Here is a tiny trained network, its code and every weight. The questions are about switching its units off for an input and a target symbol, where a switched-off unit gives its printed mean instead of its output.

import numpy as np


def w(rows, s, z=0):
    codes = np.array(rows[::2]) - 128.0
    scale = np.full(codes.shape[1], s)
    scale[-1] = z or s
    return codes * scale


def norm(h):
    return h / np.sqrt((h * h).mean(-1, keepdims=True) + 1e-5)


def softmax(a):
    e = np.exp(a - a.max(-1, keepdims=True))
    return e / e.sum(-1, keepdims=True)


def log_softmax(a):
    a = a - a.max(-1, keepdims=True)
    return a - np.log(np.exp(a).sum(-1, keepdims=True))


def net(x, mask):
    ids = ['ΘΠΣΨΩαβγδεζηλμξφ'.index(c) for c in x.split()]
    T = len(ids)
    res = E[ids] + P[:T]
    u = 0
    for l in range(2):
        r = norm(res)
        for j in range(3):
            rows = slice(2 * j, 2 * j + 2)
            q, k, v = (r @ M[l][rows].T for M in (Q, K, V))
            z = softmax(np.where(np.tri(T) > 0, q @ k.T / 2**0.5, -1e9)) @ v
            o = O[l][rows]
            res = res + np.where(mask[u + j], z, o[:, -1]) @ o[:, :-1]
        u += 3
    return log_softmax(norm(res)[-1] @ U[:, :-1].T + U[:, -1])


Q, K, V, O = {}, {}, {}, {}
E = w([
[135,144,128,116,136,127,159],'Θ',
[167,199,126,137,152,115,91],'Π',
[155,173,141,134,142,103,97],'Σ',
[34,79,92,93,122,91,191],'Ψ',
[151,136,143,100,152,140,157],'Ω',
[153,192,106,131,164,97,112],'α',
[201,130,160,177,42,151,152],'β',
[101,94,89,96,189,169,125],'γ',
[84,181,183,139,193,140,183],'δ',
[151,87,74,112,155,97,100],'ε',
[155,163,123,141,145,127,108],'ζ',
[143,153,94,173,116,213,200],'η',
[144,189,93,138,145,128,118],'λ',
[143,83,251,145,128,93,121],'μ',
[122,139,156,150,127,127,163],'ξ',
[112,180,133,52,104,172,109],'φ',
],0.031)
P = w([
[195,121,4,96,213,206,219],'0',
[203,100,9,88,175,221,244],'1',
[196,109,44,117,149,191,216],'2',
[190,108,76,140,130,177,200],'3',
[185,100,88,141,120,169,182],'4',
[185,104,104,145,119,160,165],'5',
[163,95,136,160,76,141,159],'6',
[169,94,138,150,58,137,134],'7',
[167,100,143,158,60,143,132],'8',
[157,109,171,160,40,128,116],'9',
[150,115,174,167,36,118,114],'10',
[138,109,173,179,3,124,102],'11',
[145,114,187,144,11,115,134],'12',
[128,99,202,187,55,110,145],'13',
],0.004)
Q[0] = w([
[46,17,144,144,84,145,248],'0.h1',
[1,64,113,27,114,96,143],'0.h1',
[197,92,40,201,165,77,80],'0.h2',
[88,93,62,148,158,192,92],'0.h2',
[104,5,83,109,78,46,148],'0.h3',
[26,190,142,80,111,155,178],'0.h3',
],0.0073)
K[0] = w([
[94,82,77,220,163,121,86],'0.h1',
[57,79,131,118,146,123,98],'0.h1',
[249,98,61,133,151,106,173],'0.h2',
[108,158,139,108,181,142,154],'0.h2',
[106,91,98,113,141,115,154],'0.h3',
[81,160,183,85,200,143,164],'0.h3',
],0.013)
V[0] = w([
[157,191,76,131,91,83,202],'0.h1',
[140,153,155,5,117,155,137],'0.h1',
[145,152,114,77,94,152,140],'0.h2',
[151,137,112,169,131,115,178],'0.h2',
[146,162,166,81,147,140,167],'0.h3',
[164,78,108,76,140,98,122],'0.h3',
],0.012)
O[0] = w([
[118,220,178,112,83,18,254,254],'0.h1',
[51,146,96,125,35,115,80,170],'0.h1',
[174,110,131,87,88,91,82,153],'0.h2',
[78,157,135,78,243,42,75,199],'0.h2',
[173,75,232,45,186,61,114,205],'0.h3',
[128,117,140,251,191,65,147,92],'0.h3',
],0.0068,0.0076)
Q[1] = w([
[146,109,78,139,128,152,68],'1.h1',
[104,213,157,38,95,118,87],'1.h1',
[114,110,77,140,119,154,135],'1.h2',
[127,116,139,126,104,138,175],'1.h2',
[130,173,118,173,169,152,64],'1.h3',
[140,252,174,126,93,118,97],'1.h3',
],0.018)
K[1] = w([
[107,61,79,153,158,106,57],'1.h1',
[205,136,157,18,85,121,125],'1.h1',
[114,89,103,67,140,177,173],'1.h2',
[191,48,144,176,75,155,210],'1.h2',
[96,116,1,167,206,113,99],'1.h3',
[83,172,115,211,116,9,17],'1.h3',
],0.0094)
V[1] = w([
[152,6,49,173,160,91,29],'1.h1',
[254,75,132,128,226,67,220],'1.h1',
[99,90,83,14,191,94,131],'1.h2',
[173,132,48,108,45,86,124],'1.h2',
[52,78,175,76,21,219,184],'1.h3',
[219,21,45,135,100,96,154],'1.h3',
],0.0062)
O[1] = w([
[121,196,150,81,203,43,111,2],'1.h1',
[61,129,130,254,147,138,102,221],'1.h1',
[146,128,139,130,89,173,46,116],'1.h2',
[107,81,139,215,161,141,123,142],'1.h2',
[110,195,134,170,152,125,127,77],'1.h3',
[212,147,103,170,39,78,129,91],'1.h3',
],0.01,0.0098)
U = w([
[114,136,147,95,116,80,143,80],'Θ',
[64,39,77,86,107,90,157,75],'Π',
[133,82,95,83,175,149,103,253],'Σ',
[121,137,125,115,123,126,126,74],'Ψ',
[145,74,220,122,130,65,74,79],'Ω',
[132,118,124,108,122,122,126,115],'α',
[155,140,97,120,184,35,173,236],'β',
[67,140,125,172,89,167,46,98],'γ',
[124,146,138,24,70,128,114,247],'δ',
[158,61,105,165,145,169,91,124],'ε',
[184,207,178,126,165,174,103,148],'ζ',
[127,133,139,100,133,120,139,86],'η',
[73,246,163,113,81,87,142,26],'λ',
[127,195,61,130,144,209,178,136],'μ',
[82,201,198,68,171,160,171,60],'ξ',
[210,127,105,147,55,92,126,206],'φ',
],0.011,0.0039)

Each question gives the input, a string of symbols that net reads in full, and the target symbol t.
The units are the heads (2 rows each of Q, K, V and O). Each row of codes is followed by its name. A weight is (code - 128) times the scale printed after its matrix; where a second scale follows, it is the last column's (O and U).
mask holds one flag per head, layer by layer. A switched-off head (its flag False) gives its mean, the last column of its rows in O, instead of its output. The means were averaged over made-up inputs and are rounded, as every weight is.
A unit's drop is (log p(t) with every unit on - log p(t) with that unit switched off) / (log p(t) with every unit on - log p(t) with every unit switched off).
The circuit of an input: a set's keep is (log p(t) with only the set's units on - log p(t) with every unit switched off) / (log p(t) with every unit on - log p(t) with every unit switched off). Starting from all 6 units, units are removed one at a time, each time the one whose removal leaves the highest keep (on an exact tie, the one counted first), for as long as the keep stays at least 0.8.
circuit, biggest first: the units of the circuit, biggest drop first
unit that matters most: the unit with the biggest drop
which heads matter: for each layer, one digit per head in row order, 1 if its drop is at least 0.15 and else 0, layers parted by /
input ε δ μ ξ Ψ ξ η Θ λ, target λ: which heads matter -> 100 / 000
input ξ Π Ψ ξ β Π ζ β ζ, target ε: unit that matters most -> 1.h3
input φ γ Ω α, target γ: which heads matter -> 101 / 010
input Π Ψ ξ λ Ω Ω Θ ε, target β: circuit, biggest first -> (0.h3, 1.h1)
input μ μ Π Ω β Π η Ψ λ β φ α ε, target β: circuit, biggest first -> (1.h1, 0.h3)
input Ω ξ β Π ξ λ Σ Ω ξ Ω Π, target γ: circuit, biggest first -> (0.h1, 1.h1)
input Ψ Π Ω Ψ ξ Π ξ φ η α λ, target δ: which heads matter -> 001 / 100
input φ β ζ Π Ψ β γ Σ ξ ζ ε Π ε Σ, target φ: which heads matter -> 001 / 001
input ξ β ξ η ξ Θ Θ ξ φ Ψ φ ξ β Σ, target δ: which heads matter -> 010 / 100
input Θ η Ω δ ζ η λ, target γ: circuit, biggest first -> (1.h2, 1.h3, 0.h2)
input β β β μ ξ φ ζ, target δ: circuit, biggest first -> (1.h1, 0.h2)
input φ β δ α η ε Π β ζ, target φ: circuit, biggest first -> (0.h3, 1.h3)
input Ω Ψ β ε β ξ ξ ξ ξ φ α, target δ: which heads matter -> 100 / 100
input Ω Ω Ω ζ ζ, target γ: which heads matter -> 101 / 000
input γ Θ Θ Ω ξ μ ξ η Π μ Π μ Σ, target γ: circuit, biggest first -> (1.h1)
input ε β Ω, target β: circuit, biggest first -> (1.h2, 1.h3)
input δ η ξ λ δ φ β Σ, target δ: which heads matter -> 000 / 100
input μ η ξ β ζ β ε Σ Θ Σ, target λ: which heads matter -> 100 / 000
input ξ ξ ξ, target ξ: which heads matter -> 011 / 011
input ξ ξ Θ, target ξ: unit that matters most -> 0.h2
input α Θ Ω γ Σ Π, target γ: circuit, biggest first -> (1.h1, 1.h3)
